Here is a tiny trained network, its code and every weight. The questions are about switching its units off for an input and a class, where a switched-off unit gives its printed mean instead of its output.

import numpy as np


def w(rows, s, z=0):
    codes = np.array(rows[::2]) - 128.0
    scale = np.full(codes.shape[1], s)
    scale[-1] = z or s
    return codes * scale


def f(y):
    return np.maximum(y, 0)


def log_softmax(a):
    a = a - a.max(-1, keepdims=True)
    return a - np.log(np.exp(a).sum(-1, keepdims=True))


def net(x, mask):
    res = np.array(x, float).reshape(1, 8) / 4 @ E
    y = f(res @ A[0][:, :-1].T + A[0][:, -1])
    res = res + np.where(mask, y, B[0][:, -1]) @ B[0][:, :-1]
    return log_softmax(res[-1] @ U[:, :-1].T + U[:, -1])


A, B = {}, {}
E = w([
[47,85,30],'x0',
[127,126,128],'x1',
[130,126,128],'x2',
[19,169,165],'x3',
[128,128,128],'x4',
[127,129,128],'x5',
[152,255,59],'x6',
[125,127,126],'x7',
],0.0061)
A[0] = w([
[137,93,139,91],'N1',
[85,152,154,80],'N2',
[137,75,135,80],'N3',
[133,187,105,64],'N4',
[129,123,111,255],'N5',
[20,155,152,104],'N6',
[191,93,107,75],'N7',
[144,166,105,73],'N8',
[221,90,59,71],'N9',
[113,91,68,73],'N10',
[166,93,81,185],'N11',
[76,173,202,162],'N12',
[122,68,160,52],'N13',
[118,63,12,110],'N14',
[180,95,85,92],'N15',
[194,186,217,143],'N16',
[151,133,201,91],'N17',
[58,107,41,109],'N18',
[146,228,80,66],'N19',
[157,164,204,41],'N20',
[139,190,43,86],'N21',
[99,36,171,45],'N22',
[95,98,89,90],'N23',
],0.011,0.0077)
B[0] = w([
[146,125,147,137],'N1',
[159,168,135,140],'N2',
[144,128,154,142],'N3',
[136,122,174,144],'N4',
[121,5,39,253],'N5',
[209,186,128,185],'N6',
[176,169,119,148],'N7',
[121,117,159,138],'N8',
[171,186,136,170],'N9',
[98,163,146,146],'N10',
[184,148,93,198],'N11',
[198,131,89,200],'N12',
[140,93,182,143],'N13',
[63,170,143,195],'N14',
[157,176,138,153],'N15',
[40,150,116,210],'N16',
[82,174,129,156],'N17',
[67,185,132,189],'N18',
[150,80,186,173],'N19',
[38,172,148,147],'N20',
[139,79,181,175],'N21',
[141,69,196,163],'N22',
[111,143,143,148],'N23',
],0.032,0.0078)
U = w([
[84,141,168,73],'0',
[167,55,244,42],'1',
[150,84,122,240],'2',
[150,85,117,202],'3',
[151,86,122,204],'4',
[201,151,145,3],'5',
],0.011,0.0056)

Each question gives the input, the list of numbers given to net, and the class t.
The units are the neurons (one row each of A and B). Each row of codes is followed by its name. A weight is (code - 128) times the scale printed after its matrix; where a second scale follows, it is the last column's (A, B and U).
mask holds one flag per neuron, in row order. A switched-off neuron (its flag False) gives its mean, the last column of its row in B, instead of its output. The means were averaged over made-up inputs and are rounded, as every weight is.
A unit's drop is (log p(t) with every unit on - log p(t) with that unit switched off) / (log p(t) with every unit on - log p(t) with every unit switched off).
The circuit of an input: a set's keep is (log p(t) with only the set's units on - log p(t) with every unit switched off) / (log p(t) with every unit on - log p(t) with every unit switched off). Starting from the 12 units with the biggest drops (on a tie, the unit counted first), units are removed one at a time, each time the one whose removal leaves the highest keep (on an exact tie, the one counted first), for as long as the keep stays at least 0.8.
circuit, biggest first: the units of the circuit, biggest drop first
unit that matters most: the unit with the biggest drop
k most important neurons: the k neurons with the biggest drops, biggest first
drop when u is switched off: that unit's drop, to one decimal
input [-3,-5,-3,6,1,1,-8,1], class 1: 2 most important neurons => (N22; N13)
input [6,6,-5,-7,-6,-2,6,-7], class 5: circuit, biggest first => (N9)
input [2,6,2,8,-3,-8,-8,6], class 1: 3 most important neurons => (N22; N13; N11)
input [-8,7,1,2,6,8,-7,-2], class 0: 3 most important neurons => (N16; N17; N20)
input [7,0,-6,6,6,8,8,-1], class 1: circuit, biggest first => (N21; N19)
input [-7,-5,-3,-2,1,-3,5,0], class 0: 2 most important neurons => (N16; N20)
input [-8,-2,5,7,5,1,-7,-8], class 0: 4 most important neurons => (N16; N20; N17; N5)
input [7,1,-5,1,-4,-3,5,-6], class 0: 3 most important neurons => (N18; N14; N12)
input [1,-8,-8,5,3,-2,8,-1], class 1: 2 most important neurons => (N19; N21)
input [4,-6,4,7,-5,4,8,0], class 1: circuit, biggest first => (N19; N21)
input [-2,1,-1,7,-2,-6,6,-8], class 5: 4 most important neurons => (N6; N12; N22; N2)
input [2,-2,-6,-8,3,-7,6,3], class 5: 2 most important neurons => (N9; N11)
input [-3,-3,-8,-6,-5,-3,8,-2], class 1: 2 most important neurons => (N19; N21)
input [-5,0,-6,7,-3,-2,4,7], class 5: unit that matters most => N12
input [-7,-3,3,4,-2,2,0,0], class 0: 2 most important neurons => (N16; N20)
input [8,0,0,7,8,-1,-7,4], class 0: 2 most important neurons => (N18; N14)
input [3,-7,2,-8,-6,-7,6,-3], class 5: 4 most important neurons => (N9; N11; N15; N7)
input [6,0,-2,7,-3,-6,-2,5], class 5: 2 most important neurons => (N6; N16)
input [-5,4,4,1,5,4,0,-4], class 0: 2 most important neurons => (N16; N11)
input [-5,-4,4,-1,-1,1,8,6], class 1: unit that matters most => N19
input [-5,-8,-7,-1,-6,-1,-8,-1], class 1: drop when N13 is switched off => 0.3
input [-7,4,1,-7,-7,-7,-2,-1], class 0: drop when N6 is switched off => 0.1
input [2,-5,6,-2,-1,-2,5,7], class 1: drop when N19 is switched off => 0.4
input [7,-7,0,6,-6,3,5,-2], class 0: drop when N19 is switched off => -0.1
